Below are the code and all the weights of a small trained network. Each question names an input and a target symbol and asks about switching units off, where a switched-off unit gives its printed mean instead of its output.

import numpy as np


def w(rows, s, z=0):
    codes = np.array(rows[::2]) - 128.0
    scale = np.full(codes.shape[1], s)
    scale[-1] = z or s
    return codes * scale


def f(y):
    return y / 2 * (1 + np.tanh(0.7978845608 * (y + 0.044715 * y**3)))


def softmax(a):
    e = np.exp(a - a.max(-1, keepdims=True))
    return e / e.sum(-1, keepdims=True)


def log_softmax(a):
    a = a - a.max(-1, keepdims=True)
    return a - np.log(np.exp(a).sum(-1, keepdims=True))


def net(x, mask):
    ids = ['δηλξσφω'.index(c) for c in x.split()]
    T = len(ids)
    res = E[ids] + P[:T]
    q, k, v = (res @ M[0].T for M in (Q, K, V))
    z = softmax(np.where(np.tri(T) > 0, q @ k.T / 4**0.5, -1e9)) @ v
    res = res + np.where(mask[0], z, O[0][:, -1]) @ O[0][:, :-1]
    y = f(res @ A[0][:, :-1].T + A[0][:, -1])
    res = res + np.where(mask[1:17], y, B[0][:, -1]) @ B[0][:, :-1]
    return log_softmax(res[-1] @ U[:, :-1].T + U[:, -1])


Q, K, V, O, A, B = {}, {}, {}, {}, {}, {}
E = w([
[58,152,72,149,140,151,148,45,129],'δ',
[42,120,192,171,68,63,216,128,187],'η',
[120,114,198,146,107,109,75,109,60],'λ',
[102,123,205,184,112,134,54,121,149],'ξ',
[144,150,157,254,67,129,113,130,87],'σ',
[174,122,133,95,171,122,192,108,127],'φ',
[157,224,120,125,149,109,130,148,32],'ω',
],0.024)
P = w([
[92,50,188,133,246,211,220,86,126],'0',
[74,83,90,158,182,157,85,140,33],'1',
[100,130,99,175,151,145,142,147,85],'2',
[118,126,118,136,143,128,149,155,87],'3',
[122,103,127,111,151,90,126,141,93],'4',
[146,152,157,135,102,115,140,136,123],'5',
[162,128,149,82,106,92,126,139,108],'6',
[166,126,174,100,97,73,103,120,140],'7',
[194,124,144,87,113,43,93,119,129],'8',
[222,142,161,94,61,67,103,105,157],'9',
[148,186,211,11,89,119,146,142,83],'10',
],0.012)
Q[0] = w([
[120,147,96,180,119,156,6,152,56],'H1',
[137,114,149,125,142,130,127,135,112],'H1',
[119,118,163,148,115,83,127,155,93],'H1',
[113,149,151,109,127,129,129,118,96],'H1',
],0.023)
K[0] = w([
[25,95,145,177,239,254,202,120,74],'H1',
[122,161,243,151,115,137,174,202,123],'H1',
[249,114,198,160,193,139,154,113,167],'H1',
[138,154,183,83,76,193,213,19,168],'H1',
],0.0076)
V[0] = w([
[221,213,104,36,171,149,187,133,46],'H1',
[227,65,80,142,169,235,117,74,219],'H1',
[196,103,75,181,38,139,254,116,132],'H1',
[150,41,176,125,82,143,92,90,16],'H1',
],0.0072)
O[0] = w([
[140,88,24,173,51,67,175,121,99,9],'H1',
[81,26,198,193,144,81,152,147,63,61],'H1',
[130,154,73,244,208,48,149,63,183,182],'H1',
[142,114,136,121,103,221,246,2,101,148],'H1',
],0.009,0.012)
A[0] = w([
[124,91,134,75,125,172,203,91,160,201],'N1',
[105,165,81,124,155,167,130,73,179,194],'N2',
[159,155,97,199,159,157,155,184,124,132],'N3',
[105,53,168,160,113,131,129,137,192,161],'N4',
[167,121,184,118,102,92,130,100,137,154],'N5',
[147,153,157,114,119,150,63,172,88,155],'N6',
[108,133,162,21,123,174,78,180,112,12],'N7',
[77,138,93,115,194,65,174,52,170,28],'N8',
[70,151,179,143,170,143,171,66,111,114],'N9',
[134,132,153,124,133,80,107,254,124,83],'N10',
[102,138,206,168,159,175,143,112,77,138],'N11',
[91,54,63,63,75,146,211,124,163,65],'N12',
[121,174,110,140,93,145,3,113,120,172],'N13',
[136,166,156,202,68,126,152,131,142,254],'N14',
[72,173,170,3,134,139,111,162,135,153],'N15',
[92,86,113,100,53,115,144,74,81,125],'N16',
],0.0097,0.0036)
B[0] = w([
[33,179,113,224,118,79,89,146,42,180],'N1',
[117,115,199,72,123,109,71,110,62,219],'N2',
[157,133,146,136,116,124,129,109,179,148],'N3',
[161,40,84,103,110,138,161,134,72,170],'N4',
[94,142,108,123,137,132,146,136,149,174],'N5',
[112,181,78,135,67,166,78,178,159,166],'N6',
[82,180,23,100,176,173,114,164,110,166],'N7',
[138,164,99,131,98,215,122,98,166,210],'N8',
[154,93,153,110,101,157,133,161,140,250],'N9',
[108,104,193,209,51,169,123,12,122,143],'N10',
[155,140,140,91,143,107,108,130,179,235],'N11',
[207,125,79,157,82,119,37,211,200,145],'N12',
[140,157,35,210,136,131,254,134,107,181],'N13',
[149,100,76,91,216,148,103,152,51,217],'N14',
[156,91,164,168,118,70,149,118,145,222],'N15',
[137,131,144,126,185,164,171,92,195,150],'N16',
],0.0085,0.018)
U = w([
[147,160,113,201,139,148,148,124,201,71],'δ',
[236,103,162,117,136,149,113,98,197,179],'η',
[186,105,163,215,1,158,73,121,125,54],'λ',
[106,115,119,145,179,91,177,159,105,253],'ξ',
[78,135,96,162,94,246,175,40,121,101],'σ',
[180,112,88,140,81,187,250,136,179,188],'φ',
[176,106,78,115,83,180,49,153,174,66],'ω',
],0.0068,0.0029)

Each question gives the input, a string of symbols that net reads in full, and the target symbol t.
The units are the heads (4 rows each of Q, K, V and O) and the neurons (one row each of A and B). Each row of codes is followed by its name. A weight is (code - 128) times the scale printed after its matrix; where a second scale follows, it is the last column's (O, A, B and U).
mask holds one flag per unit, heads first, then neurons. A switched-off unit (its flag False) gives its mean, the last column of its rows in O or B, instead of its output. The means were averaged over made-up inputs and are rounded, as every weight is.
A unit's drop is (log p(t) with every unit on - log p(t) with that unit switched off) / (log p(t) with every unit on - log p(t) with every unit switched off).
The circuit of an input: a set's keep is (log p(t) with only the set's units on - log p(t) with every unit switched off) / (log p(t) with every unit on - log p(t) with every unit switched off). Starting from the 12 units with the biggest drops (on a tie, the unit counted first), units are removed one at a time, each time the one whose removal leaves the highest keep (on an exact tie, the one counted first), for as long as the keep stays at least 0.8.
units of the circuit, in order: the units of the circuit, biggest drop first
most important unit: the unit with the biggest drop
k most important neurons: the k neurons with the biggest drops, biggest first
input η δ λ ξ ω φ, target ω: units of the circuit, in order -> (H1 N12)
input δ φ σ σ σ η ω, target λ: units of the circuit, in order -> (H1 N10)
input λ λ ξ η λ λ η η σ ω η, target ω: units of the circuit, in order -> (N12 H1)
input σ η ξ η, target ξ: 3 most important neurons -> (N1 N8 N7)
input η η η λ δ σ, target δ: most important unit -> N13
input η η ξ η λ, target δ: units of the circuit, in order -> (H1 N13 N14)
input φ η η σ η ξ η η ξ, target ξ: units of the circuit, in order -> (H1 N8 N14)
input η λ η ξ, target δ: units of the circuit, in order -> (N13 H1)
input λ σ η σ φ η ω ω, target σ: 2 most important neurons -> (N1 N7)
input σ ω ξ η ω, target η: units of the circuit, in order -> (H1 N13 N1 N11)
input ξ ξ ω, target ω: units of the circuit, in order -> (H1 N6 N11)
input σ σ η σ σ η, target σ: 2 most important neurons -> (N8 N1)
input λ λ λ, target σ: 2 most important neurons -> (N1 N16)
input ω η λ η λ δ η λ λ, target φ: units of the circuit, in order -> (H1 N16)
input σ η φ η η, target η: units of the circuit, in order -> (H1 N1 N13)
input δ σ ξ η ξ ξ η η φ λ λ, target λ: 3 most important neurons -> (N10 N6 N14)
input σ η ξ, target η: 2 most important neurons -> (N11 N1)
input η σ η λ φ, target λ: 3 most important neurons -> (N12 N1 N14)
input φ δ λ, target ξ: most important neuron -> (N8)
input ω η ω η ω, target φ: 3 most important neurons -> (N2 N16 N1)
